Below is a small trained network, with its code and all its weights. Each question gives an input and a class and asks what happens when units are switched off, that is, made to give their printed mean instead of their output.

import numpy as np


def w(rows, s, z=0):
    codes = np.array(rows[::2]) - 128.0
    scale = np.full(codes.shape[1], s)
    scale[-1] = z or s
    return codes * scale


def f(y):
    return y / 2 * (1 + np.tanh(0.7978845608 * (y + 0.044715 * y**3)))


def log_softmax(a):
    a = a - a.max(-1, keepdims=True)
    return a - np.log(np.exp(a).sum(-1, keepdims=True))


def net(x, mask):
    res = np.array(x, float).reshape(1, 7) / 4 @ E
    y = f(res @ A[0][:, :-1].T + A[0][:, -1])
    res = res + np.where(mask, y, B[0][:, -1]) @ B[0][:, :-1]
    return log_softmax(res[-1] @ U[:, :-1].T + U[:, -1])


A, B = {}, {}
E = w([
[55,145,97,218,98,44,139,193],'x0',
[241,110,89,191,136,79,80,94],'x1',
[142,159,81,126,78,109,255,61],'x2',
[120,52,36,125,189,159,175,158],'x3',
[145,199,108,70,231,60,138,143],'x4',
[128,126,127,125,126,125,125,127],'x5',
[125,126,127,125,124,125,130,128],'x6',
],0.0065)
A[0] = w([
[112,59,118,182,41,206,98,104,132],'neuron 0',
[103,46,151,215,61,192,126,96,107],'neuron 1',
[129,175,86,120,79,108,239,48,63],'neuron 2',
[140,196,98,57,212,58,129,140,81],'neuron 3',
[140,226,120,88,228,79,140,145,113],'neuron 4',
[74,150,110,226,98,65,142,197,5],'neuron 5',
[253,125,73,181,130,72,97,120,74],'neuron 6',
[187,88,163,38,141,221,123,40,43],'neuron 7',
[151,174,95,121,66,112,251,80,76],'neuron 8',
[22,177,159,49,125,165,194,183,160],'neuron 9',
[116,9,27,123,183,145,167,159,90],'neuron 10',
[230,117,87,199,144,90,96,89,95],'neuron 11',
[143,202,103,63,218,69,141,152,63],'neuron 12',
[136,254,224,161,52,87,92,79,138],'neuron 13',
[203,117,152,31,137,215,110,66,66],'neuron 14',
[124,61,142,179,46,203,114,104,101],'neuron 15',
[75,130,111,218,84,57,136,192,11],'neuron 16',
[225,105,90,197,134,63,91,85,153],'neuron 17',
[131,42,20,111,188,169,178,166,48],'neuron 18',
[123,162,111,134,113,110,249,29,100],'neuron 19',
[95,123,200,124,192,165,2,237,155],'neuron 20',
[127,22,44,152,186,156,190,188,124],'neuron 21',
[23,152,176,43,134,180,190,173,45],'neuron 22',
],0.0052,0.0026)
B[0] = w([
[77,107,171,163,155,102,194,86,191],'neuron 0',
[63,121,177,162,164,108,180,88,185],'neuron 1',
[223,23,131,158,160,101,70,180,188],'neuron 2',
[54,83,200,208,139,136,209,61,190],'neuron 3',
[77,66,211,195,137,163,201,50,201],'neuron 4',
[110,226,55,99,221,45,168,241,163],'neuron 5',
[128,179,109,183,83,200,122,119,188],'neuron 6',
[84,245,71,162,234,37,204,241,196],'neuron 7',
[207,23,134,147,158,89,66,172,190],'neuron 8',
[181,165,74,194,48,231,69,121,221],'neuron 9',
[171,179,241,63,59,96,97,114,199],'neuron 10',
[146,178,100,183,59,225,109,127,185],'neuron 11',
[56,96,217,217,136,147,208,66,185],'neuron 12',
[164,147,195,38,89,80,72,127,221],'neuron 13',
[105,204,43,165,239,29,194,251,197],'neuron 14',
[47,127,197,184,184,92,238,79,178],'neuron 15',
[91,196,91,138,225,67,183,170,163],'neuron 16',
[120,178,101,148,79,200,100,108,207],'neuron 17',
[151,196,230,73,94,74,98,137,186],'neuron 18',
[211,30,111,144,145,121,58,184,195],'neuron 19',
[216,1,101,149,141,108,85,157,254],'neuron 20',
[160,176,215,47,46,94,83,114,209],'neuron 21',
[182,184,109,224,68,231,91,158,189],'neuron 22',
],0.0063,0.0042)
U = w([
[104,221,63,135,196,64,175,216,77],'0',
[124,118,122,124,113,131,128,117,246],'1',
[81,87,192,183,140,133,194,51,69],'2',
[182,7,111,137,139,113,77,177,67],'3',
[140,204,85,173,69,235,106,125,72],'4',
[146,189,212,19,75,79,99,117,77],'5',
[109,124,88,101,123,128,130,106,230],'6',
],0.011,0.012)

Each question gives the input, the list of numbers given to net, and the class t.
The units are the neurons (one row each of A and B). Each row of codes is followed by its name. A weight is (code - 128) times the scale printed after its matrix; where a second scale follows, it is the last column's (A, B and U).
mask holds one flag per neuron, in row order. A switched-off neuron (its flag False) gives its mean, the last column of its row in B, instead of its output. The means were averaged over made-up inputs and are rounded, as every weight is.
A unit's drop is (log p(t) with every unit on - log p(t) with that unit switched off) / (log p(t) with every unit on - log p(t) with every unit switched off).
The circuit of an input: a set's keep is (log p(t) with only the set's units on - log p(t) with every unit switched off) / (log p(t) with every unit on - log p(t) with every unit switched off). Starting from the 12 units with the biggest drops (on a tie, the unit counted first), units are removed one at a time, each time the one whose removal leaves the highest keep (on an exact tie, the one counted first), for as long as the keep stays at least 0.8.
units of the circuit, in order: the units of the circuit, biggest drop first
unit that matters most: the unit with the biggest drop
k most important neurons: the k neurons with the biggest drops, biggest first
drop of u: that unit's drop, to one decimal
input [-2,0,7,-1,6,5,5], class 3: units of the circuit, in order -> [neuron 19; neuron 2]
input [3,-8,-3,-1,-2,0,-7], class 4: units of the circuit, in order -> [neuron 9; neuron 22]
input [-6,5,-4,-4,2,-4,-2], class 0: 2 most important neurons -> [neuron 14; neuron 7]
input [4,3,2,-8,-6,3,-4], class 5: unit that matters most -> neuron 13
input [8,1,8,-7,-6,-2,3], class 0: 2 most important neurons -> [neuron 5; neuron 16]
input [1,-6,2,4,3,-4,1], class 4: units of the circuit, in order -> [neuron 9; neuron 22]
input [-5,0,-5,7,-8,-1,-4], class 2: 2 most important neurons -> [neuron 15; neuron 0]
input [2,-8,3,-4,-2,7,-8], class 4: 2 most important neurons -> [neuron 9; neuron 22]
input [7,8,5,3,6,6,2], class 4: units of the circuit, in order -> [neuron 11; neuron 17]
input [-7,5,-4,4,4,7,2], class 0: units of the circuit, in order -> [neuron 14; neuron 7]
input [-4,2,8,3,8,-2,-1], class 2: 2 most important neurons -> [neuron 12; neuron 3]
input [6,-7,4,1,8,-4,3], class 2: units of the circuit, in order -> [neuron 4; neuron 12]
input [4,6,4,3,-7,-1,-3], class 2: 3 most important neurons -> [neuron 15; neuron 1; neuron 0]
input [7,2,3,-6,-1,-4,-6], class 0: units of the circuit, in order -> [neuron 5]
input [-6,1,2,2,-2,-5,-3], class 0: units of the circuit, in order -> [neuron 7; neuron 14]
input [1,6,-2,-3,6,5,-3], class 2: units of the circuit, in order -> [neuron 4; neuron 3]
input [1,5,1,-5,6,0,3], class 2: 3 most important neurons -> [neuron 4; neuron 3; neuron 12]
input [8,-2,-6,8,-4,-4,8], class 0: 3 most important neurons -> [neuron 5; neuron 16; neuron 13]
input [-2,-8,2,-3,-7,-1,0], class 4: 2 most important neurons -> [neuron 9; neuron 22]
input [1,-5,-5,-6,-8,1,-2], class 2: unit that matters most -> neuron 15
input [-3,7,8,2,-5,-7,-5], class 3: 3 most important neurons -> [neuron 8; neuron 2; neuron 19]
input [-7,6,5,8,-4,7,4], class 5: units of the circuit, in order -> [neuron 10; neuron 18]
input [-8,3,6,0,-4,6,-6], class 0: units of the circuit, in order -> [neuron 7; neuron 14]
input [3,-7,-5,-5,2,-1,0], class 4: units of the circuit, in order -> [neuron 9; neuron 22]
input [-5,7,1,-1,-5,4,-4], class 4: 2 most important neurons -> [neuron 11; neuron 17]
input [8,-8,-3,1,-4,-3,3], class 0: 2 most important neurons -> [neuron 5; neuron 16]
input [7,-8,6,5,5,2,-3], class 4: units of the circuit, in order -> [neuron 9]
input [-6,6,4,1,-1,1,1], class 0: 3 most important neurons -> [neuron 7; neuron 14; neuron 9]
input [-8,7,4,-4,-2,1,7], class 0: drop of neuron 14 -> 0.4
